Both labels of each row:
[-14.3  14.4 -23.5  18.5  -7.6  -9.2  23.7  -0.1 -27.5   4.8 -62.5  17.8
 -11.2   3.5 -12.6   7.5  -8.3   6.9   0.4  -4.1 -16.0 -15.4   2.5   2.9
  13.9 -23.6  20.4  -2.9] | (83) <52>
[-87.8   6.5 -17.3  11.0 -28.5  13.5  -1.7  23.1 -32.9  19.4 -26.1  -0.1
 -15.6  12.2   0.3  49.2   3.6  -3.0   0.9 -37.0 -15.4  -0.2  -9.1 -12.6
   5.6 -62.7  46.4  -7.7] | (88) <57>
[-41.4  81.5 -28.6  34.9 -30.0   2.4  -4.3  22.3  -0.3 -10.7 -70.4   1.9
  10.6  -1.1  -4.6  29.5   9.0   9.1   2.2 -32.8   8.1   4.7  -5.1  23.8
  -2.7 -23.8  29.9 -10.3] | (84) <52>
[-31.3 -16.0 -28.2  26.4 -36.9 -22.2  27.9  19.3 -23.0  15.9 -28.1   5.2
   2.0   9.9   3.2  11.1   0.0  -5.2  20.2   3.7  -5.9  -2.8 -28.1 -11.1
 -13.5 -28.2  53.1 -10.1] | (83) <57>
[-10.2 -19.3 -26.4  22.5 -13.5  19.7 -20.0  20.6 -18.0  14.8 -65.0  15.4
 -19.4   2.3  -2.9  45.2   6.8   1.6  -4.2 -30.1  10.4  14.3   9.0  21.6
   8.5 -29.8  17.9   1.7] | (84) <57>
[-44.1  -1.6 -23.1   1.7  -1.7   0.2 -14.6  28.2 -34.7  16.3 -16.9   7.0
 -22.6   0.6 -17.1  45.7  -4.9   1.6   7.6  -8.0   4.0  -1.5 -33.0 -12.1
  -8.8 -50.2  32.8   0.9] | (88) <57>
[-26.9  15.2  -3.9  30.8   2.7  -3.7  -8.9  12.9 -19.7  -2.8 -72.8  -2.4
 -11.5 -24.2 -10.6  36.1  15.8  -0.4  12.5 -28.4  17.7  -7.5   7.3  30.8
 -21.5 -32.8  27.7   7.1] | (84) <54>
[-59.4  10.4 -21.4  23.3 -54.3   5.8  -3.8  36.2 -35.3  16.5 -27.5  18.9
 -14.7   6.4  -3.2  26.0  11.6  -2.3  14.7 -60.2 -24.6  -4.9 -20.2  -2.3
 -18.2 -59.8  35.1 -25.9] | (88) <57>
[-60.6   0.4   3.4  12.5 -63.5   2.9  22.3  14.3 -26.0   9.0 -15.0  -2.7
   0.6  12.4  -0.7   5.0  -0.3 -11.6  14.9   6.9  -2.3   3.3  -5.7 -12.7
 -21.1 -22.8  27.7 -33.2] | (83) <57>
[ -1.7 -13.5 -11.6   5.5 -49.8 -17.5  -4.1   5.7 -28.9  23.7 -26.2   2.8
 -21.6  20.0   1.7   6.2  -6.4   0.5  13.6  -9.1   7.6  -7.2  -1.2 -20.0
 -11.6 -11.3  26.2   0.0] | (83) <57>
[-61.0   7.2  -3.4   5.8 -14.0  -5.8 -29.2  32.0 -19.7   2.2 -20.3  14.8
   2.1   5.9   1.6  35.5   9.5   3.7  -3.0 -43.6  -6.2   3.1  -7.1 -10.5
 -16.5 -48.2  43.0 -11.6] | (88) <57>
[-48.6  19.1   0.3   7.7 -40.9  -4.3  39.6  17.5 -29.4  -0.9 -18.0  -2.4
   1.0  -3.3   1.2   8.8   5.9  -8.3  15.0  -3.5   0.4  -7.5   9.6  -2.3
 -16.5 -13.2  43.1  -6.2] | (83) <57>
[-33.3  13.3 -14.9  24.0 -37.1 -12.1  10.9  27.8 -27.4   9.0 -30.8  11.2
 -16.1   2.4 -14.9   9.5  15.1  19.8  16.3  -7.4  -3.9  -3.3  -8.7 -17.5
   5.5 -35.6  38.1 -20.8] | (83) <52>
[-29.9  -7.1 -14.7  -7.1 -31.4  -0.4  -4.8  25.9 -18.7  -3.1 -19.4  -4.6
 -12.6  19.0  -0.9  16.3  -6.4  -6.1   9.9 -14.3  15.6  19.9 -10.0  -7.8
   1.3 -43.4  22.5  -6.2] | (83) <57>
[-45.1   7.3 -15.7  10.0 -53.8   0.4   6.6  25.6 -24.8  -0.8 -56.3   6.1
   0.9  18.5   7.3   9.0  43.3  -5.4   1.6 -20.9   6.9  -9.6 -25.0  -8.5
  -8.3 -23.7  30.3 -23.0] | (83) <57>
[-52.6  22.6 -13.2  12.4 -36.2  -5.6  22.0  14.3 -31.4 -13.3 -24.3   5.9
  -3.3   5.1   2.6  11.4   7.3  -7.9   6.8  -4.5 -15.2  -9.9 -17.3 -12.6
  -8.1 -19.1  59.3 -16.9] | (83) <57>
[-44.8   9.5 -22.0  32.2 -27.4 -21.8  -8.7  25.0  -9.8  -6.6 -39.3 -12.6
  -2.1  -5.7   3.0  24.3 -10.3  -2.1  31.0 -21.7  -7.7  -0.8 -22.4  -0.8
  16.5 -30.8  53.8   9.4] | (83) <52>
[-31.2  -2.9 -13.4  16.4 -47.1  12.7  21.3  16.5 -11.6   2.9 -61.3   7.7
   5.4  -1.3 -11.7  12.6  -5.7 -32.9  -2.9  -7.9  -7.6  -8.4  -7.7   3.9
  -5.1 -14.8  32.4 -17.9] | (83) <52>
[-14.0  17.4  -0.3  24.5 -29.1 -25.8  35.1  15.3 -14.1   7.8 -30.2  -1.3
   4.9   7.3  -3.7   1.1  -2.7   2.8  25.3  14.1   3.7   3.9 -15.2 -17.6
   7.8   3.8  37.9  -7.2] | (83) <57>
[-36.5   9.3 -15.8  -0.4 -24.6   0.3   3.3   4.9 -15.0  -9.3 -45.9  10.1
   4.2  -2.8   0.0  10.6   7.6  -7.6   3.1 -15.4  -5.1 -11.0   6.0   2.7
  -2.1 -27.0  45.5 -10.5] | (83) <52>
[-37.1   9.9 -29.2   9.7  -2.1 -12.8  26.6  11.6 -45.0  -0.3 -26.8  -6.8
  -4.8  -1.3   1.2   3.6  -3.4  43.5   7.3  26.6   2.0  15.9 -13.8  -9.1
 -10.1   3.9  55.4 -25.9] | (83) <52>
[-63.3   4.9  -8.1   3.1 -29.0  -2.2 -46.0  13.4 -29.2   8.0 -10.6   5.0
 -32.5   9.3   3.4  16.8  13.5  -3.5   3.3 -36.7 -19.6   0.4 -10.9 -24.7
 -28.5 -55.9  34.8 -13.8] | (88) <57>
[-52.7   6.7  -5.0  17.5 -59.1  -8.5  -0.2  10.1 -36.7  23.8 -31.2   5.5
   3.9  16.0  24.2   5.8   4.8 -14.7   6.6 -32.6  -5.9 -14.1   1.8  -7.9
 -11.8 -10.9  41.2 -19.7] | (83) <57>
[-20.1 -16.2 -31.0  21.3 -24.2  -8.3 -10.8   9.0 -10.6  -1.2 -33.8  15.9
  -8.7   8.2 -17.7   7.0   3.2   2.5 -12.8 -42.2   0.4 -15.8   7.9   0.1
  -2.4 -31.1  29.6   3.8] | (88) <57>
[-55.2  -5.6 -41.2  16.4 -17.8  13.0 -45.8  10.9 -24.7  -1.4 -25.1 -25.9
 -18.1  -0.7  -2.7  27.5  14.8  -4.7   8.2 -33.5  -7.6 -80.8  -2.4  -8.9
  -5.2 -70.8  31.0 -13.9] | (88) <57>
[ -2.7  -5.6 -39.1  24.5 -43.3 -11.0  19.1   4.8 -11.1  11.0 -50.8  21.6
  -2.8   2.1 -21.1  17.1  -5.1  -2.9  12.1  -4.9  29.9  -3.4   4.2  15.8
  15.1  -7.9  -1.4   4.1] | (83) <52>
[-43.1   0.7 -24.2  30.2 -57.5   4.5  35.8  18.7 -35.6  13.8 -14.3  16.1
 -20.5  25.5   9.3   9.8 -10.1   9.1  12.0  -0.4  -3.7  -1.7 -10.9  -9.3
  -3.0 -26.0  37.7 -20.3] | (83) <57>
[-41.7   0.6 -12.6  -6.6 -55.5 -13.6  13.0  19.6  -7.4  21.7 -53.9   8.0
 -15.7   8.9  -6.7   7.7 -13.3  -0.8   9.4 -30.4  -4.5  -3.6   3.4  -7.1
  -7.0 -18.0  32.3 -22.2] | (83) <54>
[-65.7   9.6 -20.6  10.7  -5.5 -10.1   5.8  19.5 -31.8   8.6 -39.8   4.8
  -6.0   0.9   2.3  29.8   6.2   0.2  -2.6 -17.2  -4.6 -15.5  -8.0   0.3
  -3.6 -29.4  31.1  -5.6] | (88) <52>
